Below is a small trained network, with its code and all its weights. Each question gives an input and a class and asks what happens when units are switched off, that is, made to give their printed mean instead of their output.

import numpy as np


def w(rows, s, z=0):
    codes = np.array(rows[::2]) - 128.0
    scale = np.full(codes.shape[1], s)
    scale[-1] = z or s
    return codes * scale


def norm(h):
    return h / np.sqrt((h * h).mean(-1, keepdims=True) + 1e-5)


def f(y):
    return np.maximum(y, 0)


def log_softmax(a):
    a = a - a.max(-1, keepdims=True)
    return a - np.log(np.exp(a).sum(-1, keepdims=True))


def net(x, mask):
    res = np.array(x, float).reshape(1, 2) / 4 @ E
    u = 0
    for l in range(3):
        y = f(norm(res) @ A[l][:, :-1].T + A[l][:, -1])
        res = res + np.where(mask[u : u + 7], y, B[l][:, -1]) @ B[l][:, :-1]
        u += 7
    return log_softmax(norm(res)[-1] @ U[:, :-1].T + U[:, -1])


A, B = {}, {}
E = w([
[138,9,57,95,67,132,231,56,128],'x0',
[168,103,21,103,182,113,51,158,129],'x1',
],0.011)
A[0] = w([
[137,135,117,127,152,120,101,148,110,40],'0.n0',
[129,142,118,134,142,131,76,139,123,254],'0.n1',
[147,166,137,118,122,124,102,130,137,44],'0.n2',
[132,135,214,126,115,138,223,114,129,35],'0.n3',
[129,174,187,130,127,153,104,115,161,97],'0.n4',
[146,124,138,119,100,121,190,117,168,104],'0.n5',
[127,145,254,125,124,122,128,138,136,162],'0.n6',
],0.018,0.003)
B[0] = w([
[133,109,62,114,34,206,203,52,126,164],'0.n0',
[147,174,111,157,175,86,80,178,156,195],'0.n1',
[134,96,143,136,200,140,134,134,130,161],'0.n2',
[116,89,154,126,60,108,146,137,213,244],'0.n3',
[92,30,190,112,109,96,114,140,53,205],'0.n4',
[117,106,148,123,173,151,114,130,51,189],'0.n5',
[128,253,109,189,140,156,168,120,103,251],'0.n6',
],0.023,0.017)
A[1] = w([
[145,151,171,174,129,136,115,149,152,204],'1.n0',
[137,148,106,89,169,128,76,120,91,7],'1.n1',
[124,248,146,118,167,142,127,106,87,17],'1.n2',
[161,148,134,106,172,96,118,119,210,57],'1.n3',
[142,117,138,100,119,97,83,138,170,10],'1.n4',
[125,251,119,154,81,122,209,74,168,85],'1.n5',
[157,127,88,131,91,106,93,137,211,78],'1.n6',
],0.021,0.0016)
B[1] = w([
[73,164,121,142,183,192,188,109,116,200],'1.n0',
[148,164,96,145,113,162,128,115,158,166],'1.n1',
[104,34,203,131,184,61,126,176,93,212],'1.n2',
[151,70,29,104,52,145,160,69,78,153],'1.n3',
[177,31,129,105,95,130,143,103,123,134],'1.n4',
[203,150,4,60,119,176,105,77,167,254],'1.n5',
[153,114,147,105,167,169,91,161,171,180],'1.n6',
],0.015,0.018)
A[2] = w([
[113,198,105,118,18,81,171,78,173,2],'2.n0',
[87,98,188,129,67,122,199,109,144,78],'2.n1',
[142,170,77,113,148,108,92,139,184,118],'2.n2',
[183,156,91,98,111,125,48,148,212,11],'2.n3',
[116,17,191,111,78,2,83,150,123,58],'2.n4',
[110,185,155,138,166,47,80,137,57,21],'2.n5',
[166,124,113,62,162,122,124,108,161,25],'2.n6',
],0.02,0.0016)
B[2] = w([
[171,142,134,118,163,255,145,64,211,251],'2.n0',
[109,142,179,125,102,97,129,131,142,244],'2.n1',
[166,132,137,125,119,88,115,172,173,210],'2.n2',
[183,87,95,123,125,60,58,186,173,248],'2.n3',
[100,58,170,117,100,65,106,164,36,189],'2.n4',
[102,150,84,184,174,80,187,198,134,215],'2.n5',
[130,160,148,130,117,145,112,110,83,197],'2.n6',
],0.023,0.012)
U = w([
[164,77,49,108,126,172,140,58,14,135],'0',
[77,45,232,99,62,70,148,122,72,184],'1',
[98,190,117,203,216,81,190,200,105,216],'2',
[221,112,49,111,134,66,41,188,158,203],'3',
[90,147,104,146,111,71,98,60,131,41],'4',
[139,198,183,125,113,234,208,67,246,162],'5',
[106,196,165,68,120,114,106,154,155,3],'6',
],0.013,0.0049)

Each question gives the input, the list of numbers given to net, and the class t.
The units are the neurons (one row each of A and B). Each row of codes is followed by its name. A weight is (code - 128) times the scale printed after its matrix; where a second scale follows, it is the last column's (A, B and U).
mask holds one flag per neuron, layer by layer. A switched-off neuron (its flag False) gives its mean, the last column of its row in B, instead of its output. The means were averaged over made-up inputs and are rounded, as every weight is.
A unit's drop is (log p(t) with every unit on - log p(t) with that unit switched off) / (log p(t) with every unit on - log p(t) with every unit switched off).
The circuit of an input: a set's keep is (log p(t) with only the set's units on - log p(t) with every unit switched off) / (log p(t) with every unit on - log p(t) with every unit switched off). Starting from the 12 units with the biggest drops (on a tie, the unit counted first), units are removed one at a time, each time the one whose removal leaves the highest keep (on an exact tie, the one counted first), for as long as the keep stays at least 0.8.
units of the circuit, in order: the units of the circuit, biggest drop first
unit that matters most: the unit with the biggest drop
k most important neurons: the k neurons with the biggest drops, biggest first
k most important neurons of layer l: the k neurons of layer l with the biggest drops, biggest first
drop when u is switched off: that unit's drop, to one decimal
input [4,3], class 0: unit that matters most	0.n1
input [8,7], class 0: units of the circuit, in order	[0.n3 2.n3]
input [-7,5], class 2: 2 most important neurons	[0.n3 1.n5]
input [-7,4], class 2: 2 most important neurons	[0.n3 1.n5]
input [7,1], class 1: units of the circuit, in order	[1.n5 0.n6]
input [7,2], class 0: 4 most important neurons of layer 0	[0.n3 0.n4 0.n1 0.n5]
input [6,2], class 0: 4 most important neurons	[0.n1 0.n3 0.n4 1.n2]
input [-1,-1], class 2: 4 most important neurons	[0.n6 1.n2 0.n0 0.n4]
input [-3,-3], class 2: 2 most important neurons of layer 0	[0.n6 0.n0]
input [-2,-2], class 2: 3 most important neurons	[0.n6 1.n2 0.n0]
input [8,3], class 0: 2 most important neurons of layer 0	[0.n3 0.n4]
input [6,-1], class 1: 2 most important neurons	[0.n6 1.n5]
input [5,1], class 0: 4 most important neurons	[0.n3 0.n1 0.n4 1.n2]
input [6,-6], class 1: unit that matters most	0.n6
input [5,3], class 0: 3 most important neurons of layer 2	[2.n3 2.n0 2.n5]
input [8,1], class 1: 2 most important neurons of layer 0	[0.n6 0.n1]
input [6,3], class 0: 4 most important neurons	[0.n1 0.n3 0.n4 1.n5]
input [3,0], class 1: 3 most important neurons	[1.n5 0.n6 0.n1]
input [2,-2], class 1: drop when 1.n5 is switched off	0.4
input [8,-5], class 1: unit that matters most	0.n6
input [8,4], class 0: drop when 1.n5 is switched off	0.8
input [8,5], class 0: 4 most important neurons of layer 0	[0.n1 0.n3 0.n4 0.n6]
input [8,-1], class 1: drop when 0.n6 is switched off	1.6
input [-8,4], class 2: drop when 0.n3 is switched off	0.6
